Here is a tiny trained network, its code and every weight. The questions are about switching its units off for an input and a target symbol, where a switched-off unit gives its printed mean instead of its output.

import numpy as np


def w(rows, s, z=0):
    codes = np.array(rows[::2]) - 128.0
    scale = np.full(codes.shape[1], s)
    scale[-1] = z or s
    return codes * scale


def f(y):
    return y / 2 * (1 + np.tanh(0.7978845608 * (y + 0.044715 * y**3)))


def softmax(a):
    e = np.exp(a - a.max(-1, keepdims=True))
    return e / e.sum(-1, keepdims=True)


def log_softmax(a):
    a = a - a.max(-1, keepdims=True)
    return a - np.log(np.exp(a).sum(-1, keepdims=True))


def net(x, mask):
    ids = ['ΔΞγζτψω'.index(c) for c in x.split()]
    T = len(ids)
    res = E[ids] + P[:T]
    q, k, v = (res @ M[0].T for M in (Q, K, V))
    z = softmax(np.where(np.tri(T) > 0, q @ k.T / 2**0.5, -1e9)) @ v
    res = res + np.where(mask[0], z, O[0][:, -1]) @ O[0][:, :-1]
    y = f(res @ A[0][:, :-1].T + A[0][:, -1])
    res = res + np.where(mask[1:9], y, B[0][:, -1]) @ B[0][:, :-1]
    return log_softmax(res[-1] @ U[:, :-1].T + U[:, -1])


Q, K, V, O, A, B = {}, {}, {}, {}, {}, {}
E = w([
[147,139,60,203,172,193,70,131],'Δ',
[116,133,3,168,166,108,167,143],'Ξ',
[161,143,108,103,84,89,166,120],'γ',
[110,148,163,232,103,152,166,105],'ζ',
[95,207,119,112,22,214,76,151],'τ',
[192,138,173,144,81,129,114,102],'ψ',
[98,194,171,177,141,196,183,62],'ω',
],0.017)
P = w([
[105,106,123,14,203,193,136,169],'0',
[85,105,139,172,130,141,148,114],'1',
[100,101,130,154,137,117,144,113],'2',
[167,197,97,111,234,140,152,154],'3',
[96,88,125,143,110,125,143,62],'4',
[130,98,100,118,138,87,126,92],'5',
[176,199,98,102,236,141,147,152],'6',
[92,87,127,133,92,129,145,30],'7',
[145,101,87,117,142,68,125,83],'8',
[171,201,94,108,229,133,149,163],'9',
[88,82,121,123,80,117,141,4],'10',
[144,117,80,106,125,57,119,82],'11',
[163,198,92,102,239,146,150,160],'12',
[66,118,146,162,77,115,146,48],'13',
],0.015)
Q[0] = w([
[191,156,145,59,170,131,183,141],'H1',
[135,175,140,140,153,170,148,247],'H1',
],0.012)
K[0] = w([
[107,81,107,88,136,162,106,105],'H1',
[100,54,161,70,182,192,129,255],'H1',
],0.015)
V[0] = w([
[153,184,243,68,96,101,139,113],'H1',
[150,70,122,114,138,47,255,107],'H1',
],0.009)
O[0] = w([
[98,240,241,128,178,81,124,239,78],'H1',
[130,81,83,197,180,193,155,254,253],'H1',
],0.0099,0.0045)
A[0] = w([
[112,169,164,51,74,24,99,113,74],'N1',
[165,23,250,197,52,131,2,161,25],'N2',
[207,184,43,130,196,40,139,148,142],'N3',
[125,93,198,204,130,155,81,109,129],'N4',
[55,44,222,109,49,71,223,122,134],'N5',
[63,196,194,72,236,79,101,170,2],'N6',
[181,147,111,181,186,151,131,213,76],'N7',
[72,95,150,196,120,57,246,90,109],'N8',
],0.0092,0.0062)
B[0] = w([
[99,109,115,170,176,115,134,155,143],'N1',
[54,120,123,106,171,40,71,33,134],'N2',
[119,117,152,125,115,186,99,115,255],'N3',
[251,154,134,133,125,154,71,97,155],'N4',
[181,136,138,103,111,116,175,153,158],'N5',
[151,89,121,181,74,109,100,166,164],'N6',
[130,115,138,82,107,58,174,138,213],'N7',
[108,69,181,121,156,115,119,156,209],'N8',
],0.015,0.01)
U = w([
[222,166,23,156,154,153,179,141,114],'Δ',
[28,64,120,153,123,117,95,123,111],'Ξ',
[160,125,105,60,78,90,232,164,171],'γ',
[159,35,187,160,19,161,58,166,2],'ζ',
[52,153,169,154,11,209,130,121,135],'τ',
[121,107,133,40,124,72,114,60,160],'ψ',
[92,188,188,57,245,254,177,126,154],'ω',
],0.0063,0.0078)

Each question gives the input, a string of symbols that net reads in full, and the target symbol t.
The units are the heads (2 rows each of Q, K, V and O) and the neurons (one row each of A and B). Each row of codes is followed by its name. A weight is (code - 128) times the scale printed after its matrix; where a second scale follows, it is the last column's (O, A, B and U).
mask holds one flag per unit, heads first, then neurons. A switched-off unit (its flag False) gives its mean, the last column of its rows in O or B, instead of its output. The means were averaged over made-up inputs and are rounded, as every weight is.
A unit's drop is (log p(t) with every unit on - log p(t) with that unit switched off) / (log p(t) with every unit on - log p(t) with every unit switched off).
The circuit of an input: a set's keep is (log p(t) with only the set's units on - log p(t) with every unit switched off) / (log p(t) with every unit on - log p(t) with every unit switched off). Starting from all 9 units, units are removed one at a time, each time the one whose removal leaves the highest keep (on an exact tie, the one counted first), for as long as the keep stays at least 0.8.
units of the circuit, in order: the units of the circuit, biggest drop first
most important unit: the unit with the biggest drop
top k neurons: the k neurons with the biggest drops, biggest first
drop when u is switched off: that unit's drop, to one decimal
input ω γ Ξ γ γ γ γ γ ζ γ Ξ γ γ, target τ: top 2 neurons => [N6, N3]
input γ γ Δ ζ γ γ ζ, target γ: top neuron => [N7]
input τ γ ζ Δ Ξ Δ ψ γ Δ Δ γ ζ Ξ, target Ξ: units of the circuit, in order => [H1, N1, N6]
input ψ γ ζ γ Ξ Ξ γ Ξ Ξ, target Ξ: top 2 neurons => [N3, N4]
input Ξ ψ Ξ γ, target Δ: units of the circuit, in order => [H1, N7]
input Ξ Ξ Δ γ ζ γ γ ψ ψ Ξ γ Ξ Δ γ, target γ: top 2 neurons => [N5, N3]
input ω Ξ ψ τ Δ Δ γ γ τ γ, target τ: top 3 neurons => [N3, N6, N8]
input ζ γ Δ γ γ γ Ξ τ Ξ γ, target ω: top 2 neurons => [N3, N6]
input ψ ζ γ Ξ Ξ γ ω ζ γ Δ, target ζ: units of the circuit, in order => [H1, N6]
input ψ Δ Ξ ζ Δ ζ γ Ξ ψ ψ ω, target ω: units of the circuit, in order => [H1, N6]
input τ ζ ψ ψ τ ζ Δ ω ζ ψ, target Ξ: units of the circuit, in order => [N1, H1, N6]
input Ξ γ τ ω γ γ ψ ζ Ξ ζ, target Δ: top 2 neurons => [N3, N7]
input ψ γ Ξ Δ ζ Ξ γ γ Δ ψ, target ζ: drop when N6 is switched off => 1.8
input τ γ ζ γ Ξ ψ ψ γ ω τ, target Ξ: drop when N1 is switched off => 1.2
input ζ ζ ζ γ γ γ γ, target ω: drop when H1 is switched off => 0.2
input ψ γ ψ ψ ω γ γ, target ζ: most important unit => N6
